Here is a tiny trained network, its code and every weight. The questions are about switching its units off for an input and a target symbol, where a switched-off unit gives its printed mean instead of its output.

import numpy as np


def w(rows, s, z=0):
    codes = np.array(rows[::2]) - 128.0
    scale = np.full(codes.shape[1], s)
    scale[-1] = z or s
    return codes * scale


def norm(h):
    return h / np.sqrt((h * h).mean(-1, keepdims=True) + 1e-5)


def f(y):
    return np.maximum(y, 0)


def softmax(a):
    e = np.exp(a - a.max(-1, keepdims=True))
    return e / e.sum(-1, keepdims=True)


def log_softmax(a):
    a = a - a.max(-1, keepdims=True)
    return a - np.log(np.exp(a).sum(-1, keepdims=True))


def net(x, mask):
    ids = ['αβγδεζηλξπστφψω'.index(c) for c in x.split()]
    T = len(ids)
    res = E[ids] + P[:T]
    u = 0
    for l in range(2):
        r = norm(res)
        for j in range(2):
            rows = slice(3 * j, 3 * j + 3)
            q, k, v = (r @ M[l][rows].T for M in (Q, K, V))
            z = softmax(np.where(np.tri(T) > 0, q @ k.T / 3**0.5, -1e9)) @ v
            o = O[l][rows]
            res = res + np.where(mask[u + j], z, o[:, -1]) @ o[:, :-1]
        u += 2
        y = f(norm(res) @ A[l][:, :-1].T + A[l][:, -1])
        res = res + np.where(mask[u : u + 8], y, B[l][:, -1]) @ B[l][:, :-1]
        u += 8
    return log_softmax(norm(res)[-1] @ U[:, :-1].T + U[:, -1])


Q, K, V, O, A, B = {}, {}, {}, {}, {}, {}
E = w([
[221,126,164],'α',
[159,153,146],'β',
[97,175,133],'γ',
[64,198,114],'δ',
[106,142,6],'ε',
[124,84,83],'ζ',
[127,95,194],'η',
[150,81,122],'λ',
[70,163,162],'ξ',
[141,164,90],'π',
[47,104,133],'σ',
[171,170,90],'τ',
[89,186,129],'φ',
[43,103,127],'ψ',
[120,125,125],'ω',
],0.027)
P = w([
[122,192,138],'0',
[145,157,32],'1',
[132,198,126],'2',
[131,191,118],'3',
[146,133,67],'4',
[150,132,71],'5',
[157,130,64],'6',
[153,159,155],'7',
[161,129,98],'8',
[160,126,90],'9',
[149,129,100],'10',
[154,117,66],'11',
[157,142,84],'12',
[138,253,198],'13',
],0.0049)
Q[0] = w([
[233,233,45],'L0H0',
[249,119,117],'L0H0',
[101,88,238],'L0H0',
[246,35,126],'L0H1',
[82,171,67],'L0H1',
[97,168,174],'L0H1',
],0.014)
K[0] = w([
[235,158,171],'L0H0',
[247,124,83],'L0H0',
[121,70,135],'L0H0',
[225,218,64],'L0H1',
[45,83,86],'L0H1',
[153,128,167],'L0H1',
],0.015)
V[0] = w([
[249,244,201],'L0H0',
[189,2,244],'L0H0',
[100,172,124],'L0H0',
[186,158,148],'L0H1',
[59,82,174],'L0H1',
[94,72,150],'L0H1',
],0.0067)
O[0] = w([
[127,154,10,166],'L0H0',
[144,46,96,3],'L0H0',
[116,129,124,164],'L0H0',
[126,130,188,109],'L0H1',
[144,77,77,136],'L0H1',
[129,97,91,121],'L0H1',
],0.012,0.0065)
A[0] = w([
[133,75,121,72],'L0N0',
[145,157,93,91],'L0N1',
[71,167,76,131],'L0N2',
[157,71,102,142],'L0N3',
[249,137,127,41],'L0N4',
[102,155,92,81],'L0N5',
[78,135,113,77],'L0N6',
[40,106,151,2],'L0N7',
],0.016,0.0032)
B[0] = w([
[122,110,210,134],'L0N0',
[158,118,120,190],'L0N1',
[139,204,214,254],'L0N2',
[162,147,164,139],'L0N3',
[252,34,74,147],'L0N4',
[75,135,152,198],'L0N5',
[91,145,161,163],'L0N6',
[113,171,40,159],'L0N7',
],0.019,0.0095)
Q[1] = w([
[97,106,177],'L1H0',
[143,139,75],'L1H0',
[42,98,120],'L1H0',
[152,115,250],'L1H1',
[173,97,136],'L1H1',
[213,134,111],'L1H1',
],0.023)
K[1] = w([
[162,194,148],'L1H0',
[105,74,135],'L1H0',
[199,147,209],'L1H0',
[122,85,254],'L1H1',
[106,61,170],'L1H1',
[53,128,133],'L1H1',
],0.02)
V[1] = w([
[120,97,94],'L1H0',
[6,66,188],'L1H0',
[186,154,167],'L1H0',
[176,161,159],'L1H1',
[51,89,199],'L1H1',
[128,120,54],'L1H1',
],0.014)
O[1] = w([
[133,42,117,30],'L1H0',
[77,129,160,102],'L1H0',
[178,231,177,191],'L1H0',
[105,51,114,232],'L1H1',
[126,104,251,169],'L1H1',
[148,213,56,1],'L1H1',
],0.011,0.0063)
A[1] = w([
[109,121,157,1],'L1N0',
[238,153,129,82],'L1N1',
[5,124,135,114],'L1N2',
[152,170,68,122],'L1N3',
[104,144,107,115],'L1N4',
[40,135,136,100],'L1N5',
[137,22,138,143],'L1N6',
[60,132,136,184],'L1N7',
],0.016,0.0031)
B[1] = w([
[107,169,154,149],'L1N0',
[177,57,248,199],'L1N1',
[86,21,37,253],'L1N2',
[136,70,54,199],'L1N3',
[90,143,152,171],'L1N4',
[131,74,92,237],'L1N5',
[86,174,14,170],'L1N6',
[164,85,120,249],'L1N7',
],0.018,0.0053)
U = w([
[217,123,78,209],'α',
[190,199,42,193],'β',
[124,156,124,65],'γ',
[40,193,139,64],'δ',
[115,174,102,64],'ε',
[118,140,131,1],'ζ',
[94,79,211,104],'η',
[160,102,136,94],'λ',
[4,128,140,65],'ξ',
[186,254,169,189],'π',
[97,84,66,215],'σ',
[206,149,130,111],'τ',
[106,150,146,39],'φ',
[94,81,66,214],'ψ',
[109,140,147,32],'ω',
],0.013,0.0053)

Each question gives the input, a string of symbols that net reads in full, and the target symbol t.
The units are the heads (3 rows each of Q, K, V and O) and the neurons (one row each of A and B). Each row of codes is followed by its name. A weight is (code - 128) times the scale printed after its matrix; where a second scale follows, it is the last column's (O, A, B and U).
mask holds one flag per unit, layer by layer, with each layer's heads first. A switched-off unit (its flag False) gives its mean, the last column of its rows in O or B, instead of its output. The means were averaged over made-up inputs and are rounded, as every weight is.
A unit's drop is (log p(t) with every unit on - log p(t) with that unit switched off) / (log p(t) with every unit on - log p(t) with every unit switched off).
The circuit of an input: a set's keep is (log p(t) with only the set's units on - log p(t) with every unit switched off) / (log p(t) with every unit on - log p(t) with every unit switched off). Starting from the 12 units with the biggest drops (on a tie, the unit counted first), units are removed one at a time, each time the one whose removal leaves the highest keep (on an exact tie, the one counted first), for as long as the keep stays at least 0.8.
circuit, biggest first: the units of the circuit, biggest drop first
unit that matters most: the unit with the biggest drop
top k neurons: the k neurons with the biggest drops, biggest first
top k neurons in layer l: the k neurons of layer l with the biggest drops, biggest first
which heads matter: for each layer, one digit per head in row order, 1 if its drop is at least 0.15 and else 0, layers parted by /
drop when u is switched off: that unit's drop, to one decimal
input ω β π ω π ξ η π, target β: circuit, biggest first	[L0H0]
input η τ η φ γ α π λ π, target α: which heads matter	10 / 01
input ψ π η η γ π δ η γ λ, target ψ: top 3 neurons in layer 0	[L0N2, L0N7, L0N1]
input η γ η σ γ τ σ η γ π π γ π α, target α: top 4 neurons	[L0N4, L0N2, L0N7, L1N6]
input σ τ π ξ γ, target π: circuit, biggest first	[L0N2, L1H0]
input α ω π π, target α: circuit, biggest first	[L0H0, L1H0]
input ε δ η π η ξ α π η π λ, target α: top 3 neurons	[L0N4, L1N6, L0N2]
input η ω π π π ε ξ ε η γ φ β π, target β: top 2 neurons	[L1N3, L1N2]
input η ε η ω η δ π σ, target σ: top 2 neurons	[L0N7, L0N2]
input δ π σ φ τ η ξ ψ, target ψ: which heads matter	10 / 00
input λ ξ δ π π σ τ π η δ ξ π π, target σ: which heads matter	10 / 10
input δ π ω π ψ η π π η δ φ π, target ψ: which heads matter	10 / 10
input η π π τ φ, target π: which heads matter	00 / 10
input γ π ψ δ η δ ξ, target ψ: unit that matters most	L0H0
input π ξ η φ ω δ π λ φ γ ξ π δ α, target α: top 3 neurons	[L0N4, L0N2, L1N6]
input π ψ ε π π ω π, target ψ: top 2 neurons	[L0N2, L0N7]
input ψ ξ π δ α λ π λ π π π ζ λ, target α: top 4 neurons in layer 0	[L0N4, L0N2, L0N7, L0N5]
input φ π π η η η η δ τ η ψ ξ, target ψ: drop when L0H0 is switched off	0.6
input σ π η η ξ, target σ: drop when L0H0 is switched off	0.7
input λ φ η π ξ σ π β π ξ ω, target π: drop when L0N2 is switched off	0.8
input π π π π π γ, target π: unit that matters most	L1H0
